Below are the code and all the weights of a small trained network. Each question names an input and a class and asks about switching units off, where a switched-off unit gives its printed mean instead of its output.

import numpy as np


def w(rows, s, z=0):
    codes = np.array(rows[::2]) - 128.0
    scale = np.full(codes.shape[1], s)
    scale[-1] = z or s
    return codes * scale


def norm(h):
    return h / np.sqrt((h * h).mean(-1, keepdims=True) + 1e-5)


def f(y):
    return y / 2 * (1 + np.tanh(0.7978845608 * (y + 0.044715 * y**3)))


def log_softmax(a):
    a = a - a.max(-1, keepdims=True)
    return a - np.log(np.exp(a).sum(-1, keepdims=True))


def net(x, mask):
    res = np.array(x, float).reshape(1, 6) / 4 @ E
    u = 0
    for l in range(2):
        y = f(norm(res) @ A[l][:, :-1].T + A[l][:, -1])
        res = res + np.where(mask[u : u + 15], y, B[l][:, -1]) @ B[l][:, :-1]
        u += 15
    return log_softmax(norm(res)[-1] @ U[:, :-1].T + U[:, -1])


A, B = {}, {}
E = w([
[128,127,128,128,128],'x0',
[75,109,73,130,133],'x1',
[129,128,128,127,129],'x2',
[128,129,128,129,127],'x3',
[218,109,120,141,14],'x4',
[127,145,116,10,131],'x5',
],0.013)
A[0] = w([
[193,236,175,149,144,27],'0.n0',
[140,106,159,72,188,76],'0.n1',
[184,78,158,121,143,63],'0.n2',
[128,110,154,246,164,38],'0.n3',
[187,162,137,215,159,73],'0.n4',
[73,144,189,231,150,189],'0.n5',
[209,132,86,74,75,156],'0.n6',
[90,126,244,170,181,2],'0.n7',
[133,142,205,58,132,60],'0.n8',
[136,115,46,209,94,15],'0.n9',
[167,157,183,122,150,219],'0.n10',
[87,74,24,135,114,188],'0.n11',
[160,88,126,173,104,86],'0.n12',
[129,115,13,149,36,152],'0.n13',
[224,99,144,131,90,161],'0.n14',
],0.013,0.0087)
B[0] = w([
[147,52,122,89,130,137],'0.n0',
[204,161,147,101,207,157],'0.n1',
[131,125,106,123,141,124],'0.n2',
[49,146,217,14,141,188],'0.n3',
[136,144,85,161,79,170],'0.n4',
[140,73,143,153,38,254],'0.n5',
[64,74,182,116,105,218],'0.n6',
[95,213,252,85,53,157],'0.n7',
[169,127,155,112,216,153],'0.n8',
[205,173,172,142,223,155],'0.n9',
[160,198,161,142,141,210],'0.n10',
[116,45,88,123,151,208],'0.n11',
[165,155,50,167,91,159],'0.n12',
[162,140,223,131,240,213],'0.n13',
[92,167,60,136,76,222],'0.n14',
],0.012,0.0094)
A[1] = w([
[159,98,182,163,98,90],'1.n0',
[121,45,122,98,104,106],'1.n1',
[87,108,115,223,110,134],'1.n2',
[127,168,128,128,185,60],'1.n3',
[108,92,113,63,175,164],'1.n4',
[216,147,85,95,107,1],'1.n5',
[113,169,166,94,68,76],'1.n6',
[133,107,5,91,164,119],'1.n7',
[119,47,132,155,61,177],'1.n8',
[143,95,91,238,164,72],'1.n9',
[114,183,141,169,64,136],'1.n10',
[138,137,69,197,85,87],'1.n11',
[110,168,127,85,95,125],'1.n12',
[171,106,151,211,142,48],'1.n13',
[95,191,126,63,103,138],'1.n14',
],0.018,0.0091)
B[1] = w([
[40,215,76,131,144,197],'1.n0',
[73,31,141,60,169,175],'1.n1',
[242,44,177,65,127,192],'1.n2',
[235,202,189,21,250,148],'1.n3',
[102,129,6,119,49,237],'1.n4',
[87,212,196,100,172,122],'1.n5',
[104,244,150,226,37,203],'1.n6',
[29,168,20,246,36,176],'1.n7',
[89,72,168,15,255,254],'1.n8',
[154,190,223,46,206,162],'1.n9',
[176,61,36,210,107,226],'1.n10',
[148,54,20,141,162,160],'1.n11',
[44,181,142,197,79,164],'1.n12',
[228,213,126,87,92,159],'1.n13',
[213,198,229,196,165,192],'1.n14',
],0.0099)
U = w([
[138,218,215,184,45,121],'0',
[192,171,192,60,232,224],'1',
[32,30,151,20,195,105],'2',
[23,150,7,88,139,22],'3',
[217,50,70,191,62,2],'4',
],0.019,0.0061)

Each question gives the input, the list of numbers given to net, and the class t.
The units are the neurons (one row each of A and B). Each row of codes is followed by its name. A weight is (code - 128) times the scale printed after its matrix; where a second scale follows, it is the last column's (A, B and U).
mask holds one flag per neuron, layer by layer. A switched-off neuron (its flag False) gives its mean, the last column of its row in B, instead of its output. The means were averaged over made-up inputs and are rounded, as every weight is.
A unit's drop is (log p(t) with every unit on - log p(t) with that unit switched off) / (log p(t) with every unit on - log p(t) with every unit switched off).
The circuit of an input: a set's keep is (log p(t) with only the set's units on - log p(t) with every unit switched off) / (log p(t) with every unit on - log p(t) with every unit switched off). Starting from the 12 units with the biggest drops (on a tie, the unit counted first), units are removed one at a time, each time the one whose removal leaves the highest keep (on an exact tie, the one counted first), for as long as the keep stays at least 0.8.
circuit, biggest first: the units of the circuit, biggest drop first
most important unit: the unit with the biggest drop
k most important neurons: the k neurons with the biggest drops, biggest first
k most important neurons of layer l: the k neurons of layer l with the biggest drops, biggest first
input [-2,0,-2,-6,-6,-5], class 0: circuit, biggest first -> (0.n7)
input [5,4,-3,-6,0,7], class 3: 2 most important neurons -> (0.n5, 1.n4)
input [-8,3,-6,-7,-8,8], class 3: 2 most important neurons -> (1.n7, 0.n13)
input [-6,1,7,-3,8,7], class 2: 4 most important neurons -> (0.n6, 1.n1, 0.n7, 1.n8)
input [6,1,7,5,-7,2], class 3: 2 most important neurons of layer 0 -> (0.n13, 0.n3)
input [-4,0,0,-3,-5,-2], class 0: 2 most important neurons of layer 0 -> (0.n7, 0.n6)
input [2,-7,-5,8,1,0], class 4: 2 most important neurons -> (0.n14, 0.n3)
input [2,6,-8,-4,0,-7], class 2: 4 most important neurons -> (0.n3, 0.n11, 0.n5, 0.n10)
input [2,3,-5,7,1,-8], class 1: 2 most important neurons -> (0.n9, 0.n6)
input [-4,-2,4,2,1,6], class 0: 2 most important neurons -> (0.n13, 0.n6)
input [8,-2,-4,1,1,-7], class 4: 2 most important neurons of layer 1 -> (1.n10, 1.n11)
input [6,0,-6,1,-6,-7], class 0: 3 most important neurons of layer 0 -> (0.n7, 0.n3, 0.n6)
input [8,0,8,8,-4,-5], class 0: 3 most important neurons of layer 0 -> (0.n7, 0.n3, 0.n6)
input [-7,0,-8,0,-4,7], class 1: 2 most important neurons of layer 1 -> (1.n3, 1.n14)
input [-8,6,-7,6,-1,-1], class 2: most important unit -> 0.n11
input [8,2,-4,-1,-1,-7], class 2: 2 most important neurons of layer 0 -> (0.n3, 0.n5)
input [5,4,6,-5,7,-8], class 1: 2 most important neurons -> (1.n9, 0.n13)
input [0,1,-1,1,6,-5], class 1: 2 most important neurons of layer 0 -> (0.n13, 0.n7)
input [-1,1,6,4,-2,4], class 3: 4 most important neurons -> (0.n13, 0.n7, 1.n7, 1.n4)
input [-6,6,4,-2,2,-8], class 1: most important unit -> 0.n9
input [6,-8,1,1,2,0], class 4: 3 most important neurons -> (0.n14, 0.n3, 1.n10)
input [2,6,3,-3,5,1], class 2: 3 most important neurons of layer 0 -> (0.n6, 0.n11, 0.n10)
